Below are the code and all the weights of a small trained network. Each question names an input and a class and asks about switching units off, where a switched-off unit gives its printed mean instead of its output.

import numpy as np


def w(rows, s, z=0):
    codes = np.array(rows[::2]) - 128.0
    scale = np.full(codes.shape[1], s)
    scale[-1] = z or s
    return codes * scale


def norm(h):
    return h / np.sqrt((h * h).mean(-1, keepdims=True) + 1e-5)


def f(y):
    return np.maximum(y, 0)


def log_softmax(a):
    a = a - a.max(-1, keepdims=True)
    return a - np.log(np.exp(a).sum(-1, keepdims=True))


def net(x, mask):
    res = np.array(x, float).reshape(1, 4) / 4 @ E
    u = 0
    for l in range(2):
        y = f(norm(res) @ A[l][:, :-1].T + A[l][:, -1])
        res = res + np.where(mask[u : u + 6], y, B[l][:, -1]) @ B[l][:, :-1]
        u += 6
    return log_softmax(norm(res)[-1] @ U[:, :-1].T + U[:, -1])


A, B = {}, {}
E = w([
[163,81,100,86,230,155,46,97,184],'x0',
[110,142,108,151,153,119,130,131,121],'x1',
[50,147,146,141,150,51,2,174,70],'x2',
[70,51,127,176,81,7,156,148,163],'x3',
],0.0082)
A[0] = w([
[176,89,116,96,226,126,102,75,145,60],'L0N0',
[103,152,169,160,123,97,66,225,124,161],'L0N1',
[125,51,75,124,128,52,61,1,236,4],'L0N2',
[143,86,119,126,180,129,114,168,232,66],'L0N3',
[73,113,135,130,125,97,176,89,218,121],'L0N4',
[165,160,32,70,153,173,203,113,127,98],'L0N5',
],0.008,0.0045)
B[0] = w([
[148,55,158,138,183,118,118,136,236,233],'L0N0',
[168,93,77,90,35,151,95,157,156,250],'L0N1',
[113,192,53,124,184,167,111,16,2,255],'L0N2',
[65,160,43,99,73,156,150,102,137,209],'L0N3',
[132,124,216,246,90,102,173,154,48,234],'L0N4',
[64,159,91,157,46,82,120,105,183,231],'L0N5',
],0.0083,0.0055)
A[1] = w([
[119,179,123,94,161,139,64,135,56,204],'L1N0',
[159,156,119,70,134,196,192,128,215,7],'L1N1',
[122,254,111,85,60,183,143,92,111,83],'L1N2',
[89,163,85,104,172,137,94,146,35,27],'L1N3',
[161,74,144,111,197,150,88,214,169,95],'L1N4',
[148,185,148,172,118,132,204,59,124,161],'L1N5',
],0.0092,0.002)
B[1] = w([
[226,43,196,83,96,175,142,196,119,214],'L1N0',
[39,243,96,159,89,138,80,126,178,191],'L1N1',
[94,12,36,115,215,105,99,52,34,230],'L1N2',
[133,57,147,94,139,180,124,115,86,191],'L1N3',
[126,111,216,107,255,94,189,244,238,175],'L1N4',
[201,191,202,151,253,120,151,103,118,254],'L1N5',
],0.0088,0.0071)
U = w([
[113,174,68,176,223,142,136,24,84,241],'0',
[141,45,89,85,113,170,34,136,35,208],'1',
[177,190,234,195,109,93,198,140,108,186],'2',
[104,130,100,155,20,57,78,180,123,121],'3',
[71,221,54,109,134,206,76,106,249,19],'4',
[169,108,235,64,218,165,88,179,183,4],'5',
],0.013,0.0015)

Each question gives the input, the list of numbers given to net, and the class t.
The units are the neurons (one row each of A and B). Each row of codes is followed by its name. A weight is (code - 128) times the scale printed after its matrix; where a second scale follows, it is the last column's (A, B and U).
mask holds one flag per neuron, layer by layer. A switched-off neuron (its flag False) gives its mean, the last column of its row in B, instead of its output. The means were averaged over made-up inputs and are rounded, as every weight is.
A unit's drop is (log p(t) with every unit on - log p(t) with that unit switched off) / (log p(t) with every unit on - log p(t) with every unit switched off).
The circuit of an input: a set's keep is (log p(t) with only the set's units on - log p(t) with every unit switched off) / (log p(t) with every unit on - log p(t) with every unit switched off). Starting from all 12 units, units are removed one at a time, each time the one whose removal leaves the highest keep (on an exact tie, the one counted first), for as long as the keep stays at least 0.8.
circuit, biggest first: the units of the circuit, biggest drop first
most important unit: the unit with the biggest drop
top k neurons: the k neurons with the biggest drops, biggest first
k most important neurons of layer l: the k neurons of layer l with the biggest drops, biggest first
drop when u is switched off: that unit's drop, to one decimal
input [-1,8,2,-3], class 1: top neuron => [L0N0]
input [0,7,0,3], class 2: top 2 neurons => [L0N4, L1N2]
input [1,-2,-1,-8], class 4: top 4 neurons => [L1N1, L0N2, L0N4, L0N0]
input [1,-1,-4,-7], class 4: top 3 neurons => [L1N1, L0N2, L0N4]
input [-1,-1,-6,1], class 2: top 2 neurons => [L0N2, L0N4]
input [4,-8,8,0], class 5: top 3 neurons => [L1N4, L0N5, L1N2]
input [1,-1,-2,-6], class 4: top 3 neurons => [L1N1, L0N2, L0N4]
input [1,7,5,-1], class 5: top 3 neurons => [L0N2, L0N5, L0N3]
input [-8,1,1,-7], class 1: circuit, biggest first => [L1N2, L1N0]
input [0,3,-8,2], class 2: 3 most important neurons of layer 0 => [L0N2, L0N4, L0N3]
input [1,-7,8,-6], class 5: top 2 neurons => [L0N2, L1N4]
input [0,0,2,-1], class 1: top 2 neurons => [L0N0, L0N1]
input [2,6,5,-4], class 5: circuit, biggest first => [L1N4, L0N2]
input [8,-3,8,-5], class 5: most important unit => L1N4
input [3,-7,0,-1], class 4: top 2 neurons => [L0N0, L0N3]
input [4,-1,7,0], class 5: top 2 neurons => [L1N4, L0N5]
input [-6,2,2,0], class 1: 2 most important neurons of layer 0 => [L0N0, L0N4]
input [1,5,-8,-8], class 4: top 2 neurons => [L1N1, L0N2]
input [1,2,4,-6], class 5: top 2 neurons => [L0N2, L1N4]
input [8,2,-5,-2], class 4: most important unit => L0N0
input [7,7,2,4], class 1: 2 most important neurons of layer 0 => [L0N2, L0N5]
input [0,-8,0,5], class 2: 3 most important neurons of layer 0 => [L0N4, L0N3, L0N5]
input [3,-6,-2,5], class 0: 2 most important neurons of layer 0 => [L0N2, L0N4]
input [5,-7,-5,4], class 0: drop when L0N2 is switched off => 0.5
input [-8,5,2,-7], class 1: drop when L1N0 is switched off => 0.1
input [0,8,-4,5], class 2: drop when L0N4 is switched off => 1.0
input [-2,3,5,-3], class 1: drop when L0N0 is switched off => 0.7
